Below are the code and all the weights of a small trained network. Each question names an input and a target symbol and asks about switching units off, where a switched-off unit gives its printed mean instead of its output.

import numpy as np


def w(rows, s, z=0):
    codes = np.array(rows[::2]) - 128.0
    scale = np.full(codes.shape[1], s)
    scale[-1] = z or s
    return codes * scale


def f(y):
    return np.maximum(y, 0)


def softmax(a):
    e = np.exp(a - a.max(-1, keepdims=True))
    return e / e.sum(-1, keepdims=True)


def log_softmax(a):
    a = a - a.max(-1, keepdims=True)
    return a - np.log(np.exp(a).sum(-1, keepdims=True))


def net(x, mask):
    ids = ['αβζμσω'.index(c) for c in x.split()]
    T = len(ids)
    res = E[ids] + P[:T]
    u = 0
    for l in range(2):
        r = res
        for j in range(2):
            rows = slice(3 * j, 3 * j + 3)
            q, k, v = (r @ M[l][rows].T for M in (Q, K, V))
            z = softmax(np.where(np.tri(T) > 0, q @ k.T / 3**0.5, -1e9)) @ v
            o = O[l][rows]
            res = res + np.where(mask[u + j], z, o[:, -1]) @ o[:, :-1]
        u += 2
        y = f(res @ A[l][:, :-1].T + A[l][:, -1])
        res = res + np.where(mask[u : u + 4], y, B[l][:, -1]) @ B[l][:, :-1]
        u += 4
    return log_softmax(res[-1] @ U[:, :-1].T + U[:, -1])


Q, K, V, O, A, B = {}, {}, {}, {}, {}, {}
E = w([
[100,156,106,117,44,209,168,166],'α',
[254,69,68,94,146,197,113,94],'β',
[222,129,163,240,112,171,150,165],'ζ',
[72,111,90,180,124,59,189,57],'μ',
[48,204,159,63,162,201,115,45],'σ',
[186,217,158,73,68,71,129,122],'ω',
],0.0082)
P = w([
[183,191,142,123,143,101,164,96],'0',
[77,46,210,88,60,180,204,156],'1',
[223,209,120,125,96,155,204,30],'2',
[127,164,68,168,111,132,126,125],'3',
[121,78,172,82,105,152,166,157],'4',
[209,204,120,116,74,181,158,34],'5',
[108,148,79,159,113,138,62,134],'6',
[145,100,160,94,135,126,153,149],'7',
[215,196,123,127,63,169,147,42],'8',
[77,133,75,152,126,126,2,138],'9',
[164,118,144,96,156,108,147,151],'10',
[219,207,118,127,67,135,158,60],'11',
[76,166,91,167,111,95,50,149],'12',
],0.0094)
Q[0] = w([
[202,161,204,58,58,119,183,59],'0.h0',
[136,180,76,144,178,124,130,126],'0.h0',
[206,230,95,126,57,144,141,73],'0.h0',
[103,95,178,57,161,93,115,199],'0.h1',
[163,167,127,104,122,138,107,10],'0.h1',
[107,100,165,64,165,102,111,172],'0.h1',
],0.011)
K[0] = w([
[105,103,77,175,147,142,17,157],'0.h0',
[152,191,133,106,141,69,117,93],'0.h0',
[108,152,119,127,119,68,16,156],'0.h0',
[139,78,194,88,109,149,245,108],'0.h1',
[68,84,120,149,133,112,24,166],'0.h1',
[131,57,191,95,116,152,243,102],'0.h1',
],0.012)
V[0] = w([
[121,162,113,2,50,121,125,169],'0.h0',
[80,72,108,149,164,221,137,81],'0.h0',
[119,143,152,220,78,92,140,235],'0.h0',
[139,109,200,129,101,227,101,238],'0.h1',
[91,121,155,64,61,180,172,182],'0.h1',
[157,75,205,171,173,75,113,142],'0.h1',
],0.0076)
O[0] = w([
[94,123,61,60,37,112,113,200,255],'0.h0',
[117,35,194,105,174,167,172,92,27],'0.h0',
[123,196,133,252,187,82,143,254,115],'0.h0',
[176,155,58,34,223,203,145,150,112],'0.h1',
[112,129,104,4,159,92,193,189,174],'0.h1',
[123,111,137,184,201,172,114,123,11],'0.h1',
],0.0074,0.0038)
A[0] = w([
[18,108,127,80,107,72,106,142,148],'0.n0',
[164,101,120,124,113,140,157,186,107],'0.n1',
[138,94,196,144,105,180,164,34,131],'0.n2',
[165,130,154,85,172,121,254,159,254],'0.n3',
],0.0073,0.0028)
B[0] = w([
[79,177,103,148,166,138,173,65,216],'0.n0',
[120,106,140,118,61,116,99,186,175],'0.n1',
[160,71,253,107,139,91,159,59,180],'0.n2',
[134,96,175,106,215,121,194,229,254],'0.n3',
],0.0069,0.0054)
Q[1] = w([
[234,101,101,120,156,194,51,113],'1.h0',
[121,116,67,139,218,99,151,255],'1.h0',
[115,160,160,76,89,127,199,239],'1.h0',
[149,89,157,104,213,117,144,121],'1.h1',
[72,70,204,78,128,34,159,200],'1.h1',
[78,84,178,139,159,157,179,137],'1.h1',
],0.006)
K[1] = w([
[180,53,117,116,173,171,108,142],'1.h0',
[191,149,190,121,94,128,254,159],'1.h0',
[156,198,137,120,107,125,126,164],'1.h0',
[124,80,119,121,162,165,86,86],'1.h1',
[41,113,63,141,149,138,64,150],'1.h1',
[83,98,111,138,166,182,138,136],'1.h1',
],0.0076)
V[1] = w([
[50,175,186,123,158,138,158,103],'1.h0',
[63,199,172,134,139,110,135,111],'1.h0',
[2,91,153,186,108,18,180,120],'1.h0',
[64,133,146,167,124,108,174,93],'1.h1',
[71,98,65,148,83,204,89,151],'1.h1',
[66,198,141,91,155,187,100,99],'1.h1',
],0.0065)
O[1] = w([
[157,83,134,42,105,181,42,169,107],'1.h0',
[169,92,175,53,120,217,35,114,181],'1.h0',
[154,148,184,135,138,170,109,220,105],'1.h0',
[53,148,117,113,135,106,193,108,103],'1.h1',
[21,2,134,117,183,157,83,177,2],'1.h1',
[86,202,167,132,180,220,136,121,100],'1.h1',
],0.006,0.0036)
A[1] = w([
[7,49,239,89,217,166,177,213,81],'1.n0',
[136,176,18,66,158,164,168,103,120],'1.n1',
[109,201,131,96,19,152,80,70,250],'1.n2',
[153,253,95,241,145,87,143,147,147],'1.n3',
],0.005,0.0017)
B[1] = w([
[83,117,43,253,117,147,44,52,198],'1.n0',
[129,204,191,176,99,129,134,217,185],'1.n1',
[118,31,87,170,76,105,41,137,254],'1.n2',
[156,123,63,91,161,230,75,67,208],'1.n3',
],0.0068,0.0091)
U = w([
[139,198,164,56,102,98,230,197,246],'α',
[90,118,117,159,128,2,214,44,111],'β',
[136,214,141,134,198,239,140,67,88],'ζ',
[155,111,248,234,135,82,93,186,84],'μ',
[163,7,151,10,159,169,83,123,4],'σ',
[106,115,41,166,85,133,48,130,174],'ω',
],0.0054,0.0011)

Each question gives the input, a string of symbols that net reads in full, and the target symbol t.
The units are the heads (3 rows each of Q, K, V and O) and the neurons (one row each of A and B). Each row of codes is followed by its name. A weight is (code - 128) times the scale printed after its matrix; where a second scale follows, it is the last column's (O, A, B and U).
mask holds one flag per unit, layer by layer, with each layer's heads first. A switched-off unit (its flag False) gives its mean, the last column of its rows in O or B, instead of its output. The means were averaged over made-up inputs and are rounded, as every weight is.
A unit's drop is (log p(t) with every unit on - log p(t) with that unit switched off) / (log p(t) with every unit on - log p(t) with every unit switched off).
The circuit of an input: a set's keep is (log p(t) with only the set's units on - log p(t) with every unit switched off) / (log p(t) with every unit on - log p(t) with every unit switched off). Starting from all 12 units, units are removed one at a time, each time the one whose removal leaves the highest keep (on an exact tie, the one counted first), for as long as the keep stays at least 0.8.
units of the circuit, in order: the units of the circuit, biggest drop first
most important unit: the unit with the biggest drop
k most important neurons: the k neurons with the biggest drops, biggest first
which heads matter: for each layer, one digit per head in row order, 1 if its drop is at least 0.15 and else 0, layers parted by /
drop of u: that unit's drop, to one decimal
input ω α σ β α α α μ β, target α: which heads matter => 01 / 00
input μ ω μ ζ ω ω, target ζ: units of the circuit, in order => (0.h0 1.n3 0.h1)
input σ ω β, target σ: units of the circuit, in order => (0.h0 0.n2)
input β σ ω β ω α, target β: units of the circuit, in order => (0.h0 1.h0 0.n2)
input σ ω μ, target σ: most important unit => 1.h0
input ζ β μ ω σ, target ζ: 4 most important neurons => (1.n0 1.n2 0.n3 0.n0)
input σ α μ σ ω ω ζ β ζ, target ζ: units of the circuit, in order => (0.h0 1.n3 1.n2)
input ζ β ω μ ω β, target μ: units of the circuit, in order => (0.h1 0.n2 0.h0)
input α ζ β ω σ α ω β, target α: units of the circuit, in order => (1.n2 1.n3 1.n0)
input μ ω α, target μ: which heads matter => 01 / 10
input σ ω σ, target σ: 2 most important neurons => (0.n2 1.n2)
input μ α ω, target μ: units of the circuit, in order => (0.h1 1.h0)
input μ ω ω β ζ ω ω α ω β β ω, target β: units of the circuit, in order => (0.h0 1.h0 0.n2)
input ω ω α ζ ω ω ζ ω ω β β β, target β: units of the circuit, in order => (1.h0 0.h0 0.n2)
input μ σ α ζ, target ζ: units of the circuit, in order => (0.h0 1.n2)
input μ β β, target μ: most important unit => 0.h1
input β μ β μ, target μ: units of the circuit, in order => (1.h0 0.h1)
input α ζ σ β β μ, target β: which heads matter => 10 / 10
input α σ α β ω ω μ μ ω, target μ: 2 most important neurons => (0.n2 0.n0)
input σ β ζ, target σ: units of the circuit, in order => (0.h0 1.h0 0.n2)
input α α ω β ζ α, target β: units of the circuit, in order => (0.h0 1.h0 0.n2 0.h1)
input α ω ω, target α: units of the circuit, in order => (0.h1 0.n3 1.n0)
input α α α ζ α ω β ω σ, target β: units of the circuit, in order => (1.h0 0.h0 0.n2)
input ω ζ μ σ ω ω σ σ μ σ ω μ, target σ: most important unit => 0.h0
input α ω ζ ω ω μ ω ζ, target α: 2 most important neurons => (1.n2 1.n0)
input ω ω α ω ω ω ω β α α σ σ, target α: 2 most important neurons => (1.n0 1.n3)
input ω ω β μ ω ζ, target μ: most important neuron => (0.n2)
input ω ω σ, target ω: 2 most important neurons => (1.n2 0.n3)
input ω μ ω, target ω: drop of 0.n1 => 0.0
